Here is a tiny trained network, its code and every weight. The questions are about switching its units off for an input and a target symbol, where a switched-off unit gives its printed mean instead of its output.

import numpy as np


def w(rows, s, z=0):
    codes = np.array(rows[::2]) - 128.0
    scale = np.full(codes.shape[1], s)
    scale[-1] = z or s
    return codes * scale


def f(y):
    return y / 2 * (1 + np.tanh(0.7978845608 * (y + 0.044715 * y**3)))


def softmax(a):
    e = np.exp(a - a.max(-1, keepdims=True))
    return e / e.sum(-1, keepdims=True)


def log_softmax(a):
    a = a - a.max(-1, keepdims=True)
    return a - np.log(np.exp(a).sum(-1, keepdims=True))


def net(x, mask):
    ids = ['Λβζημξτψ'.index(c) for c in x.split()]
    T = len(ids)
    res = E[ids] + P[:T]
    u = 0
    for l in range(2):
        r = res
        for j in range(2):
            rows = slice(2 * j, 2 * j + 2)
            q, k, v = (r @ M[l][rows].T for M in (Q, K, V))
            z = softmax(np.where(np.tri(T) > 0, q @ k.T / 2**0.5, -1e9)) @ v
            o = O[l][rows]
            res = res + np.where(mask[u + j], z, o[:, -1]) @ o[:, :-1]
        u += 2
        y = f(res @ A[l][:, :-1].T + A[l][:, -1])
        res = res + np.where(mask[u : u + 8], y, B[l][:, -1]) @ B[l][:, :-1]
        u += 8
    return log_softmax(res[-1] @ U[:, :-1].T + U[:, -1])


Q, K, V, O, A, B = {}, {}, {}, {}, {}, {}
E = w([
[161,149,145,250],'Λ',
[100,64,111,104],'β',
[146,180,115,137],'ζ',
[47,103,124,82],'η',
[145,52,159,152],'μ',
[160,61,227,97],'ξ',
[96,98,189,125],'τ',
[61,115,166,101],'ψ',
],0.02)
P = w([
[156,148,109,159],'0',
[104,101,7,165],'1',
[80,126,65,175],'2',
[77,125,81,168],'3',
[79,140,119,160],'4',
[91,119,110,148],'5',
[101,106,108,147],'6',
[97,104,119,143],'7',
[101,96,122,145],'8',
],0.013)
Q[0] = w([
[246,102,128,116],'L0H0',
[214,164,155,116],'L0H0',
[96,129,103,90],'L0H1',
[176,51,202,132],'L0H1',
],0.011)
K[0] = w([
[44,178,74,80],'L0H0',
[110,100,90,123],'L0H0',
[85,87,166,105],'L0H1',
[136,2,149,206],'L0H1',
],0.0075)
V[0] = w([
[47,167,61,54],'L0H0',
[78,22,69,161],'L0H0',
[117,133,177,76],'L0H1',
[145,2,17,61],'L0H1',
],0.0079)
O[0] = w([
[15,204,94,53,1],'L0H0',
[129,174,247,188,243],'L0H0',
[204,137,85,166,49],'L0H1',
[101,193,189,159,141],'L0H1',
],0.011,0.0049)
A[0] = w([
[130,67,219,105,219],'L0N0',
[164,101,159,143,80],'L0N1',
[146,149,157,50,207],'L0N2',
[147,250,81,208,158],'L0N3',
[34,137,156,161,90],'L0N4',
[159,175,25,157,254],'L0N5',
[193,156,81,206,113],'L0N6',
[164,91,158,188,141],'L0N7',
],0.011,0.0054)
B[0] = w([
[146,69,71,167,254],'L0N0',
[162,78,116,67,169],'L0N1',
[55,148,44,156,131],'L0N2',
[143,195,254,104,162],'L0N3',
[178,94,104,102,182],'L0N4',
[185,124,140,193,146],'L0N5',
[173,224,112,126,173],'L0N6',
[76,111,101,46,244],'L0N7',
],0.009,0.015)
Q[1] = w([
[88,122,243,97],'L1H0',
[3,31,59,135],'L1H0',
[153,135,17,117],'L1H1',
[126,238,98,91],'L1H1',
],0.0071)
K[1] = w([
[218,142,174,131],'L1H0',
[253,118,22,64],'L1H0',
[238,55,134,160],'L1H1',
[172,17,248,244],'L1H1',
],0.0059)
V[1] = w([
[110,84,216,94],'L1H0',
[220,139,106,8],'L1H0',
[78,169,207,76],'L1H1',
[202,28,254,175],'L1H1',
],0.0083)
O[1] = w([
[170,99,118,254,95],'L1H0',
[239,144,234,61,255],'L1H0',
[184,142,70,139,3],'L1H1',
[131,117,181,241,235],'L1H1',
],0.0089,0.0076)
A[1] = w([
[75,129,208,86,192],'L1N0',
[179,89,87,105,154],'L1N1',
[162,178,188,74,34],'L1N2',
[98,155,107,139,117],'L1N3',
[123,182,143,183,219],'L1N4',
[36,40,74,114,255],'L1N5',
[131,132,196,103,45],'L1N6',
[1,77,187,99,162],'L1N7',
],0.012,0.0057)
B[1] = w([
[226,62,42,146,248],'L1N0',
[82,176,153,186,184],'L1N1',
[41,179,98,214,215],'L1N2',
[88,83,134,230,127],'L1N3',
[116,126,29,21,195],'L1N4',
[118,254,127,88,250],'L1N5',
[101,253,22,140,224],'L1N6',
[34,76,192,33,253],'L1N7',
],0.0074,0.015)
U = w([
[150,201,71,131,58],'Λ',
[213,132,58,139,253],'β',
[167,69,2,132,225],'ζ',
[157,104,141,159,221],'η',
[35,106,53,240,60],'μ',
[64,180,150,164,5],'ξ',
[163,155,134,88,9],'τ',
[90,147,185,169,157],'ψ',
],0.0096,0.0034)

Each question gives the input, a string of symbols that net reads in full, and the target symbol t.
The units are the heads (2 rows each of Q, K, V and O) and the neurons (one row each of A and B). Each row of codes is followed by its name. A weight is (code - 128) times the scale printed after its matrix; where a second scale follows, it is the last column's (O, A, B and U).
mask holds one flag per unit, layer by layer, with each layer's heads first. A switched-off unit (its flag False) gives its mean, the last column of its rows in O or B, instead of its output. The means were averaged over made-up inputs and are rounded, as every weight is.
A unit's drop is (log p(t) with every unit on - log p(t) with that unit switched off) / (log p(t) with every unit on - log p(t) with every unit switched off).
k most important neurons: the k neurons with the biggest drops, biggest first
k most important neurons of layer l: the k neurons of layer l with the biggest drops, biggest first
heads that matter: for each layer, one digit per head in row order, 1 if its drop is at least 0.15 and else 0, layers parted by /
input β β ξ μ η η μ β τ, target μ: heads that matter -> 11 / 11
input ζ ζ β, target τ: most important neuron -> [L1N7]
input Λ β τ, target ζ: 3 most important neurons of layer 0 -> [L0N6 L0N1 L0N7]
input ζ ξ Λ τ η, target τ: heads that matter -> 11 / 10
input η Λ ζ Λ μ η μ, target Λ: heads that matter -> 10 / 11
input ξ ζ Λ μ τ ζ ξ, target β: 2 most important neurons -> [L1N7 L1N6]
input μ Λ β τ ψ ψ, target η: heads that matter -> 10 / 10
input Λ ψ ξ ζ Λ β Λ Λ ξ, target ζ: heads that matter -> 11 / 10
input μ Λ Λ μ ζ τ β ξ μ, target η: heads that matter -> 10 / 11
input ζ ξ ζ ξ τ τ, target τ: 3 most important neurons of layer 1 -> [L1N7 L1N5 L1N2]
input β μ ξ Λ η, target μ: 2 most important neurons -> [L0N3 L1N0]
input ψ μ ξ ξ ξ β β, target ξ: 4 most important neurons -> [L1N5 L1N0 L0N3 L0N7]
input Λ ψ ψ μ μ, target ζ: heads that matter -> 11 / 11
input μ Λ β ψ Λ, target β: 3 most important neurons -> [L0N6 L0N3 L1N7]
input ζ ξ τ β, target τ: most important neuron of layer 1 -> [L1N7]
input ξ μ Λ ψ ψ ψ ξ, target β: 2 most important neurons of layer 0 -> [L0N7 L0N1]
input β τ η β, target μ: heads that matter -> 11 / 11
input μ Λ β η β μ Λ ξ, target η: 4 most important neurons of layer 0 -> [L0N1 L0N7 L0N0 L0N6]
input ψ ψ Λ η η ξ β β, target ξ: heads that matter -> 10 / 10
input τ β η μ, target ψ: heads that matter -> 01 / 10
